Below is a small trained network, with its code and all its weights. Each question gives an input and a target symbol and asks what happens when units are switched off, that is, made to give their printed mean instead of their output.

import numpy as np


def w(rows, s, z=0):
    codes = np.array(rows[::2]) - 128.0
    scale = np.full(codes.shape[1], s)
    scale[-1] = z or s
    return codes * scale


def f(y):
    return y / 2 * (1 + np.tanh(0.7978845608 * (y + 0.044715 * y**3)))


def softmax(a):
    e = np.exp(a - a.max(-1, keepdims=True))
    return e / e.sum(-1, keepdims=True)


def log_softmax(a):
    a = a - a.max(-1, keepdims=True)
    return a - np.log(np.exp(a).sum(-1, keepdims=True))


def net(x, mask):
    ids = ['ΔΘΠΩαβγεζηλμστφψ'.index(c) for c in x.split()]
    T = len(ids)
    res = E[ids] + P[:T]
    u = 0
    for l in range(2):
        r = res
        for j in range(2):
            rows = slice(4 * j, 4 * j + 4)
            q, k, v = (r @ M[l][rows].T for M in (Q, K, V))
            z = softmax(np.where(np.tri(T) > 0, q @ k.T / 4**0.5, -1e9)) @ v
            o = O[l][rows]
            res = res + np.where(mask[u + j], z, o[:, -1]) @ o[:, :-1]
        u += 2
        y = f(res @ A[l][:, :-1].T + A[l][:, -1])
        res = res + np.where(mask[u : u + 4], y, B[l][:, -1]) @ B[l][:, :-1]
        u += 4
    return log_softmax(res[-1] @ U[:, :-1].T + U[:, -1])


Q, K, V, O, A, B = {}, {}, {}, {}, {}, {}
E = w([
[81,178,177,102,179],'Δ',
[148,191,154,94,106],'Θ',
[79,129,45,123,104],'Π',
[74,93,185,141,170],'Ω',
[180,201,41,92,84],'α',
[115,116,95,126,190],'β',
[147,141,147,55,125],'γ',
[103,121,77,64,109],'ε',
[90,149,89,183,162],'ζ',
[73,121,89,89,81],'η',
[137,125,206,159,149],'λ',
[133,155,80,123,136],'μ',
[178,80,92,91,93],'σ',
[203,139,91,167,189],'τ',
[138,80,4,56,128],'φ',
[54,84,82,126,194],'ψ',
],0.022)
P = w([
[121,123,254,148,206],'0',
[97,155,206,151,149],'1',
[106,167,173,141,110],'2',
[97,159,160,140,83],'3',
[81,153,215,140,127],'4',
[85,150,203,127,121],'5',
[87,163,181,104,105],'6',
[95,146,211,93,137],'7',
[108,182,135,56,74],'8',
[105,149,226,78,161],'9',
[94,172,219,78,148],'10',
],0.0042)
Q[0] = w([
[18,106,59,94,169],'L0H0',
[146,215,2,113,86],'L0H0',
[219,165,140,156,126],'L0H0',
[154,196,102,119,123],'L0H0',
[63,171,153,52,87],'L0H1',
[59,60,123,129,72],'L0H1',
[155,82,116,152,48],'L0H1',
[145,45,157,85,161],'L0H1',
],0.0099)
K[0] = w([
[34,194,81,94,71],'L0H0',
[113,147,107,112,12],'L0H0',
[118,170,111,65,175],'L0H0',
[188,139,114,117,149],'L0H0',
[31,133,107,84,115],'L0H1',
[93,76,65,159,92],'L0H1',
[152,157,66,145,109],'L0H1',
[93,144,65,64,112],'L0H1',
],0.011)
V[0] = w([
[177,119,168,154,174],'L0H0',
[110,152,50,104,99],'L0H0',
[139,73,154,148,91],'L0H0',
[127,80,110,129,70],'L0H0',
[128,126,113,138,65],'L0H1',
[61,130,161,148,2],'L0H1',
[155,149,135,182,77],'L0H1',
[72,176,98,96,188],'L0H1',
],0.0083)
O[0] = w([
[88,152,103,154,22,2],'L0H0',
[88,175,151,116,88,227],'L0H0',
[84,185,160,97,42,90],'L0H0',
[123,68,138,254,206,153],'L0H0',
[151,51,152,114,86,132],'L0H1',
[114,127,221,68,191,203],'L0H1',
[118,116,130,96,193,50],'L0H1',
[140,45,145,209,75,240],'L0H1',
],0.0061,0.0047)
A[0] = w([
[173,131,133,153,167,1],'L0N0',
[255,203,190,133,138,110],'L0N1',
[122,78,43,71,242,1],'L0N2',
[78,142,148,43,112,139],'L0N3',
],0.0098,0.0046)
B[0] = w([
[113,1,65,170,183,102],'L0N0',
[129,91,103,199,86,179],'L0N1',
[159,112,176,199,54,176],'L0N2',
[48,113,186,195,125,255],'L0N3',
],0.011,0.0045)
Q[1] = w([
[101,155,147,148,153],'L1H0',
[179,127,69,27,105],'L1H0',
[49,64,115,119,61],'L1H0',
[102,196,49,247,127],'L1H0',
[150,201,210,132,119],'L1H1',
[166,148,149,40,113],'L1H1',
[134,143,81,71,172],'L1H1',
[114,28,221,145,100],'L1H1',
],0.011)
K[1] = w([
[173,164,148,193,193],'L1H0',
[89,136,113,112,92],'L1H0',
[177,49,237,76,104],'L1H0',
[118,149,128,221,254],'L1H0',
[209,189,200,100,134],'L1H1',
[168,149,142,61,122],'L1H1',
[120,168,80,87,202],'L1H1',
[180,47,172,203,133],'L1H1',
],0.0092)
V[1] = w([
[72,91,134,130,89],'L1H0',
[120,85,50,72,141],'L1H0',
[101,153,122,164,255],'L1H0',
[232,80,170,79,207],'L1H0',
[180,22,172,147,95],'L1H1',
[46,164,90,177,174],'L1H1',
[184,162,103,134,147],'L1H1',
[105,81,125,96,77],'L1H1',
],0.0096)
O[1] = w([
[11,139,94,57,131,246],'L1H0',
[154,85,140,67,162,20],'L1H0',
[105,129,168,147,192,136],'L1H0',
[150,115,206,101,73,3],'L1H0',
[145,138,39,192,87,243],'L1H1',
[146,100,125,145,227,202],'L1H1',
[65,204,183,158,150,7],'L1H1',
[117,120,89,2,67,172],'L1H1',
],0.0075,0.0047)
A[1] = w([
[5,186,212,49,108,140],'L1N0',
[51,128,106,63,103,36],'L1N1',
[173,158,187,121,110,1],'L1N2',
[147,2,80,220,207,217],'L1N3',
],0.0064,0.0041)
B[1] = w([
[254,116,143,176,159,248],'L1N0',
[187,24,163,169,115,179],'L1N1',
[40,87,105,176,143,110],'L1N2',
[53,98,178,64,179,253],'L1N3',
],0.0091,0.007)
U = w([
[115,135,100,146,119,5],'Δ',
[143,210,55,106,135,172],'Θ',
[170,120,94,134,145,46],'Π',
[118,112,150,167,135,78],'Ω',
[94,144,134,115,101,39],'α',
[80,168,143,97,162,40],'β',
[108,140,134,116,101,182],'γ',
[126,100,133,41,89,252],'ε',
[137,167,93,85,162,217],'ζ',
[170,27,114,196,147,165],'η',
[63,154,156,232,57,88],'λ',
[120,110,152,139,103,124],'μ',
[172,98,147,140,106,181],'σ',
[157,158,164,218,151,105],'τ',
[95,91,71,172,54,2],'φ',
[9,100,87,116,85,131],'ψ',
],0.012,0.0052)

Each question gives the input, a string of symbols that net reads in full, and the target symbol t.
The units are the heads (4 rows each of Q, K, V and O) and the neurons (one row each of A and B). Each row of codes is followed by its name. A weight is (code - 128) times the scale printed after its matrix; where a second scale follows, it is the last column's (O, A, B and U).
mask holds one flag per unit, layer by layer, with each layer's heads first. A switched-off unit (its flag False) gives its mean, the last column of its rows in O or B, instead of its output. The means were averaged over made-up inputs and are rounded, as every weight is.
A unit's drop is (log p(t) with every unit on - log p(t) with that unit switched off) / (log p(t) with every unit on - log p(t) with every unit switched off).
The circuit of an input: a set's keep is (log p(t) with only the set's units on - log p(t) with every unit switched off) / (log p(t) with every unit on - log p(t) with every unit switched off). Starting from all 12 units, units are removed one at a time, each time the one whose removal leaves the highest keep (on an exact tie, the one counted first), for as long as the keep stays at least 0.8.
circuit, biggest first: the units of the circuit, biggest drop first
top k neurons in layer l: the k neurons of layer l with the biggest drops, biggest first
heads that matter: for each layer, one digit per head in row order, 1 if its drop is at least 0.15 and else 0, layers parted by /
drop when u is switched off: that unit's drop, to one decimal
input ζ η γ λ Δ φ ε, target φ: circuit, biggest first	(L1H1; L0N2; L1N3; L0N3)
input η η Ω Π Ω η α τ α η, target τ: top 2 neurons in layer 0	(L0N1; L0N3)
input η α Δ η τ λ η Π φ γ ε, target φ: circuit, biggest first	(L0N2; L1H1; L0N3; L1N3)
input σ Ω ψ ψ Ω, target ψ: circuit, biggest first	(L1N0; L1H1; L1N3)
input γ φ Δ η, target φ: circuit, biggest first	(L1H1; L0N2; L1N3)
input γ ψ φ, target ψ: heads that matter	11 / 00
input μ Ω η η Θ λ, target λ: circuit, biggest first	(L0N1; L1H0)
input Ω λ Δ Δ Ω λ λ Ω Ω, target λ: heads that matter	10 / 11
input Δ Ω μ ε η Ω ζ ζ ψ Ω, target ψ: heads that matter	10 / 01
input Δ β β Π Π η η ζ ψ, target ψ: heads that matter	01 / 00
input Ω τ η, target τ: heads that matter	01 / 01
input τ λ Π Ω Θ η η η γ, target η: top 3 neurons in layer 0	(L0N3; L0N2; L0N1)
input ψ ψ φ η Ω λ, target λ: heads that matter	00 / 01
input Π Ω β η ε Ω η ψ ψ ε, target ψ: heads that matter	10 / 01
input η Π Ω η η Ω η η ζ γ, target η: heads that matter	01 / 10
input Ω η ε λ Δ η ε ζ ε ψ φ, target ψ: heads that matter	01 / 10
input τ Θ Θ, target λ: heads that matter	00 / 00
input Π α η ψ Ω φ ζ λ η, target φ: top 2 neurons in layer 1	(L1N3; L1N1)
input ψ ζ η Δ λ β Ω, target λ: top 2 neurons in layer 0	(L0N3; L0N1)
input η τ μ, target ζ: top 3 neurons in layer 0	(L0N3; L0N1; L0N2)
input α η ε, target η: top 2 neurons in layer 0	(L0N1; L0N3)
input ε η ε, target η: top neuron in layer 1	(L1N1)
input ε η η η η τ Π Ω, target τ: top 3 neurons in layer 0	(L0N1; L0N2; L0N0)
input τ ε ψ Θ η η φ Π μ, target ζ: top neuron in layer 1	(L1N1)
input ζ η Ω β μ η η Π φ ε γ, target φ: top 2 neurons in layer 0	(L0N2; L0N3)
input μ γ η φ Θ τ φ ζ, target β: top 3 neurons in layer 1	(L1N3; L1N0; L1N1)
input η η μ Ω λ γ, target λ: drop when L0N3 is switched off	0.8
